Each row has a hidden value. The values are split into ranges, and the grade after each row names the range that its value falls in. Each part has its own value, ranges and names.
[  75  356 -215  150  167  267  160 -263  110   96   94 -108 -136   85
 -368  174  -11 -157  -52 -260 -131   -7  -91 -217  -23   59  -44 -228
  173 -259 -761  144   31   -3  356  -35 -337  256   62 -294  430  528
   24  232 -231  220  -37  265 -223  101]	J886
[ 122  260  -55  -50   66    7   72   81   88  -39 -130 -251    4   15
 -225  502  150  -87  131   39  -39  147   59  -37  -36   13  -75  269
 -111 -382  -78   86    9  111  208 -264   85 -141  -36   37 -166   17
   -6  -62  -32 -110 -373  149  151 -144]	J397
[ 294   69 -182 -145  -44  151   -9 -282 -291  -68  383   41    5   -8
 -333  483  -67 -182   67   52   13  149  -35  172 -261   69 -226 -179
   97   43 -282  118  109   84   82   18 -261  135  168   -2   64  375
  107  440 -398  203  -80  188 -274 -145]	j378
[-178 -138  338 -298   46   44  218  105  254 -215   76  268  199  -54
  318  261  -25 -178 -192  177   86 -101   93  125  289  173 -200 -210
  -99  259  143  -23  -88   37 -274   81 -249  210  -32 -230 -200  149
 -209  -14 -585  128   -7   45 -323  -95]	j378
[ 311 -282 -189   49  105 -260 -101 -220 -133  193  116  115  186 -148
  102  -69  -71  294   57  230 -147  -50 -122  107   64  114  165 -184
  -80   42  253   60 -148 -173 -301   71  191  -56  111    2  201 -461
  -87  234  172 -210  -70  180 -108 -205]	J285
[ 365  -53 -161 -159  -28   -7 -150 -288 -350  -42  380   87   89 -104
 -195  412 -137  -55   53  174   34  115  -40  307 -264   24 -158 -117
   38  136   30  174  113   58  -77  -62 -102   67  172   76  -61   59
  118  478 -300  143  -96  168 -191 -223]	j681
[ 339   60 -244 -142  -74  133 -106 -292 -211  -69  334   51  -43  -63
 -338  386  -98 -165   64   86   20  103    1  168 -200   56 -187 -125
  135   81 -273  211  156   55   88  -69 -272  121  225   11   26  351
  181  519 -364  227  -60  178 -220 -113]	j14
[ 393 -172 -115  -97  111 -101  -36 -271 -375   31  321  130  198 -164
  -64  291  -56  128   29  223  -10  132 -101  277 -226   -1  -74 -168
 -135  137  267  100    5   14 -179   -2   43   -1  122   81  -23 -295
  -33  369  -92   -5 -118  200 -179 -337]	j378
[  71  274  -40  412  236 -132  -55 -249  -75  181  255 -198  -98 -352
 -504  224 -360  138   44  -96 -379   97   74 -380 -312 -115   89   31
  119 -129 -223    9   97 -251  530 -272 -311 -346  231 -337  203  137
  137    5  -12 -202  -96  -22 -136   26]	j681
[-419   20  138 -493   92    4   33  -95  240 -213   30  241  170  274
  138  369   48 -439 -234  178  -34  -70   21   42  291  188 -227  -11
 -270   11  310 -120   36  -42 -272   79 -398  -58  183  -78  -43  122
 -259  -51 -223 -172  215 -195 -245 -177]	j14
[-436   27  122 -482   65  -15   -4  -97  217 -176   64  220  176  280
  146  393   21 -443 -206  175  -41  -74    8   53  281  215 -217  -21
 -250   -2  304 -140    3  -65 -284  118 -357  -62  177  -80  -12  157
 -271  -60 -223 -185  225 -199 -243 -154]	j136
[-354  -39    2 -398   23  -78  -85 -152  184  -79   86  187  131  255
   83  316    8 -356 -105  208 -106  -47    2   -2  281  243 -123  -16
 -189  -34  279 -146  -46 -153 -267  147 -322 -152  250  -84   79  142
 -216  -39  -90 -275  196 -209 -218 -120]	j136
[  51 -304  207  275 -148 -369   40  154 -197   10  -21  148   24  256
  460 -417 -178  376  182  245 -201 -161    2  135  263   54  468  -16
  267  152  160  124  209    6 -458   37 -113  348   31   -9 -145   44
  246    1   66 -356 -216 -357   30  303]	j681
[ 276  151 -258  -83  -77  186  -79 -272 -115  -47  279    5  -97  -11
 -355  338 -103 -206   56   -5    1   56   -1   88 -141   77 -162 -144
  213   15 -466  224  150   51  160  -69 -314  189  193  -64  113  505
  191  489 -393  270  -48  195 -218  -12]	j14
[ -11 -240  398   -7   47 -115  335  -15   67 -253 -475 -126  329  195
  -65 -115  252  -43 -197  128   75 -108  -10 -317 -298  114  188   73
   95 -150 -300 -112  233  355 -377    5   66  125 -336  139 -199    7
  191 -117  -34  -35   70  -50   31 -191]	j14
[ -18  383 -133  231  334  196  162 -293  152  157   74 -130 -106   73
 -360  161  -21  -99 -129 -291 -192   12 -102 -295  -18  -26   22 -143
   85 -349 -629  119   11  -57  400 -122 -332  166   48 -372  463  328
  -12   94 -115  119  -91  221 -182   72]	J886
[-214  -85  298 -355   59   23  134   76  297 -244   -1  278  189   -4
  337  214  -43 -220 -249  183   85 -163   83  162  326  146 -196 -143
 -126  239  210   39   -4   47 -305   -7 -254  196    0 -169 -228   70
 -194   31 -511  112   61    7 -265 -106]	J620
[ -28 -237  414  -11   51 -122  314  -22   49 -253 -450 -129  337  209
  -59  -74  222  -64 -200  122   77 -105   -9 -294 -311  112  171   70
  116 -153 -300 -120  223  356 -380   -7   57  122 -346  118 -196   22
  195 -128  -75  -24   48  -45   15 -188]	J620
[  27 -220  183  294 -125 -340   96  157 -214   30  -51  138   64  243
  499 -450 -186  352  156  197 -197 -195  -49  107  235   68  461 -114
  228  185  130  100  193   15 -449   94  -86  365   -8  -16  -94   79
  143   15   99 -335  -95 -315   16  286]	J397
[-209    0  142  -57 -232   50  -17  242  261   93  248   10  190 -156
  307  -14  276  -78   69  292  386 -116   -3  -25  358  270  219  289
 -314  172  224  192   50  -75 -527  486  513  722 -128  357 -299  417
  -20  232  -93  127  377 -260  319  235]	j378
[ 265  104 -193 -112  -65  162  -29 -275 -240  -42  377   17  -28    0
 -343  459  -86 -196   72   19    4  124  -26  136 -231   85 -199 -176
  150   19 -367  132  101   66  115   19 -276  162  167  -41   99  462
  129  434 -416  224  -74  182 -263  -82]	j997
[-396  165  371  109  -23 -243 -130   91 -171   10  172  -45  334  -31
  362   62 -182 -209  -48  251  175  -38   -8  -69 -127  -10  268  230
 -148  370  534   38  272    1 -390   92   57  164  -84   73 -475  405
    3   11    0 -116  431 -508  233  103]	j681
[-322  -13  370   78    2  -39   91  185   59   13  319   34  249  -84
  225   -4  190  -38  -36  258  253  -27    6 -143  168   73  223  384
 -364  165  367   91  234  -56 -476  348  280  615 -127  295 -312  265
   64   76  -32  -59  315 -443  253  174]	J365
[  20  377 -186  188  184  187   58 -268  183  156   58 -130 -137   80
 -312  127  -84 -117  -99 -285 -157  -85  -92 -202   16   49   40 -168
  200 -317 -719  182   20  -39  339 -101 -269  251   42 -325  447  425
   41  191 -196  201  -53  245 -159  144]	J285
[ 272  122 -206 -109  -43  205   26 -279 -235  -61  365   16  -44    0
 -380  462  -53 -207   78    8    1  152  -26  103 -236   76 -227 -197
  134   21 -405  122  108   75  157   22 -320  157  175  -52  105  498
  116  429 -414  230  -69  192 -285  -89]	J886
[ -94 -163  487    9   72 -130  257   95  -20 -314 -408 -182  429  188
   20  105  139 -270 -151  149  162  -19   65 -325 -336   52   84  175
  143  -20 -196 -133  222  368 -370 -130    1   10 -420   27 -335  200
  212 -165 -206   -2  -28  -35   53 -211]	J620
[  54 -252   97 -140 -298  -23 -100  114  250   36  243  134   68 -334
  285  194  -57  -51  166  369  214    9  165  136  302  297   34 -141
  118  423  116  113 -259 -124 -249  210    4  178   94 -211 -351  509
  -15  158 -537  227  -42    6 -121  124]	j378
[-231  194  198  164    2 -173  131   95 -240  -24 -114  -13  301  100
  463 -179 -147 -120    5  164   57  -90 -122  -73  -89   25  257 -169
  -48  412  289   -6  210  101 -333  121  -75  133 -110  -30 -313  424
 -174   24  119 -141  448 -307   75   69]	J365
[ -54 -221  455    8   68  -90  421    4  -10 -252 -397 -136  367  214
  -70   -4  250  -76 -180   92   66  -58  -26 -331 -358  128  135    9
   85 -155 -331 -204  179  363 -352   82   45  124 -381   92 -159   87
  128 -186 -109  -44   47  -33  -40 -207]	j378
[-257  -59  297 -381   90   32  147   66  293 -263   -7  279  206   38
  311  237  -17 -270 -271  175   79 -151   76  126  321  138 -217 -111
 -177  213  236   13   22   47 -307   -4 -283  169    9 -147 -207   60
 -212   18 -472   72   97  -20 -261 -135]	j14
[ 224  479 -255  187   42  -86   65  305 -116  -58  -93 -258  -11 -203
 -137  298 -123   28  315   26 -223   37   82 -116   37  -65 -116  248
 -177 -125   86  124  190  -54  293 -341  116 -260   35  166 -107  -42
  -76   98  190 -380 -186  133  199  -78]	j136
[ -11 -323  380  185  -67 -335   63  150 -256  -78   59   59  124  266
  295  -31  -75  175  166  285  -93   63   82   68   58  -11  330  189
  201   71  236   17  185   92 -393  -51 -158  174  -41  -40 -313  105
  304 -147  -83 -327 -398 -368   46  140]	j997
[ 122  288  -70  -29  107    1   91  110   33  -52  -72 -238    9   -3
 -241  546  125  -89  158   36  -83  179   71  -54  -23  -19 -123  296
 -164 -370  -10   64   28   71  240 -283   51 -191  -11   45 -138  -23
  -27  -67  -11 -187 -398  143  133 -167]	j997
[-286  -24  292   51 -104  -70  -54  210  198   48  263   38  205 -133
  284 -114  152   -5  -37  275  287 -159   24  -82  293  132  287  429
 -306  163  336  206  235  -91 -544  327  408  699 -118  357 -312  228
  117  180  -31    6  359 -411  337  249]	J620
[ 313  342 -221  516   -4  -53  185   16 -188   70  129 -277 -135 -607
 -549   88 -350  235  336  -34 -413   97  128 -518 -367  -10  -14 -170
  144  128 -390  -68  136 -233  642 -125 -227 -442  223 -171   96  391
   52  112   46 -277   87   67 -160   47]	J365
[ 397 -186 -141  -80   84 -161 -145 -267 -343   55  300  119  202 -185
  -24  233 -120  146   28  241  -11   68  -92  298 -186    6  -31 -121
  -92  144  295  145   15  -20 -230  -49  107   -5  119   97  -21 -348
   10  403  -70  -12 -106  198 -130 -307]	j681
[ -37 -186 -228 -126    3 -177 -141 -208  151  125   37  137   57   85
   37  -22    1  -14   54  232 -207  -71  -40  -87  313  250  116  -88
  -71  -51  162  -53 -136 -275 -242  159 -127 -171  290  -78  264  -56
 -115   86  177 -342  100  -73 -145  -61]	j14
[ -83 -201  468   67   13 -234   94  141 -119 -236 -204 -114  318  197
  145  139   22 -168   -3  247  111   68  120 -152 -191  -16  167  284
  175   60   75  -41  221  260 -363 -195  -84    1 -260  -24 -446  213
  293 -169 -193 -118 -227 -203  108  -76]	J620
[ 274 -273 -203   48   86 -264 -105 -212  -98  201  102  112  169 -139
   99  -80  -78  276   73  230 -173  -59 -111   68   97  141  170 -192
  -68   36  237   30 -167 -204 -285   93  161  -94  136  -21  225 -413
 -104  204  187 -247  -45  154 -119 -180]	J285
[ -91 -193  499    4   73 -118  350   48  -20 -289 -413 -168  421  219
  -29   58  183 -174 -192   96  107  -68    7 -328 -376  103  102   78
  124 -118 -299 -192  201  383 -380  -10   51   84 -437   69 -216  122
  164 -191 -177  -20   22  -18   -6 -218]	J285
[-356  -13  394   88  -53 -109  -18  190   87   55  324   21  253  -87
  277  -16  109  -29  -49  253  249  -94   16 -104  175   96  288  417
 -303  152  385  114  225  -77 -516  333  337  620 -138  286 -314  255
   96   72  -52  -53  321 -468  295  220]	J397
[-408   93  430   98  -19 -200 -104  118 -110   15  309   -9  304  -66
  305  100 -100 -155  -57  261  203  -24   22  -71  -49    1  255  342
 -218  303  529   58  277  -37 -421  166  121  327  -84  142 -447  360
   66   19  -66  -99  363 -539  243  144]	J285
[ 319 -274 -221   40   85 -259 -135 -215  -97  184   77  112  171 -164
  107 -105  -76  280   65  249 -135  -67 -109  100   93  117  170 -166
  -67   65  256   89 -132 -180 -303   41  189  -72  130   13  174 -446
  -70  262  189 -202  -43  174  -83 -192]	j136
[-410  129  422  110  -17 -220  -89  107 -168    8  247  -28  330  -36
  336  107 -145 -194  -49  249  184  -10    6  -76 -115   -5  255  260
 -174  343  525   20  262   -5 -394  140   60  226  -90   80 -463  412
   20  -11  -51 -112  386 -525  215  114]	J397
[ 252  185 -273  -52  -60  207  -50 -269  -46  -29  224  -18 -123    4
 -374  297  -86 -211   45  -45  -24   34   -2   20 -104   88 -141 -155
  229  -32 -551  219  133   38  207  -71 -336  186  186 -106  170  538
  179  458 -369  267  -41  210 -219   17]	j14
[ 394 -156 -115 -112   97  -76  -39 -272 -404    2  361  127  187 -152
 -106  347  -67   82   39  216   -3  154  -86  281 -252   -6 -118 -155
 -115  143  232   97   32   26 -155  -11   -3    1  133   83  -30 -229
   -5  388 -146   12 -129  196 -199 -337]	j378
[ 148  263  -99  428  197 -128  -40 -225  -54  154  197 -196 -133 -424
 -535  147 -356  175   85  -62 -397   92  104 -423 -302 -113   93   16
  131  -71 -239   30  128 -261  568 -297 -334 -403  276 -312  167  140
  159   50   34 -222  -65  -17 -129   23]	j14
[-367    1  327 -431  124   37  185   34  209 -258   47  268  244  172
  296  372    2 -351 -289  128   46 -116   24  141  261  154 -261 -126
 -236  121  260  -88    5   64 -312   72 -312  146   -4 -141 -135   92
 -296  -65 -458    1  117  -62 -299 -171]	J397
[ -61  -17  -39 -130 -383   63 -149  178  250  131  240  -15  122 -261
  286  107  189 -154  218  371  413  -21   41   58  316  344  159  111
 -144  319  175  198 -122 -100 -401  445  408  469   -3  192 -384  652
  -54  297 -205  230  324 -142  236  212]	J886
[ 399 -160 -144 -111  149  -53    6 -294 -392    1  323  133  184 -136
 -114  306   -8   99   36  227   -5  178 -110  256 -227  -22 -122 -165
 -166  133  250   96   29   25 -154   -8  -10   -5  142   91  -19 -269
  -33  379  -75   -8 -116  199 -199 -355]	J365
[ 366 -261 -191   27  107 -250 -125 -232 -188  169  150  126  189 -193
   93  -32  -99  300   46  241 -114  -38 -120  182    9   74  129 -177
  -93   88  298  109 -101 -138 -289   19  199  -40  118   38  131 -496
  -68  301  136 -157  -75  199 -100 -235]	j681
[-335  -10  372   90  -52 -129  -63  191  104   26  286   32  237 -117
  282  -72   75  -24  -56  279  248 -116   39 -100  193   65  292  451
 -294  201  427  164  283  -83 -514  253  309  590 -106  301 -366  220
  135  114  -26  -58  340 -486  321  221]	J620
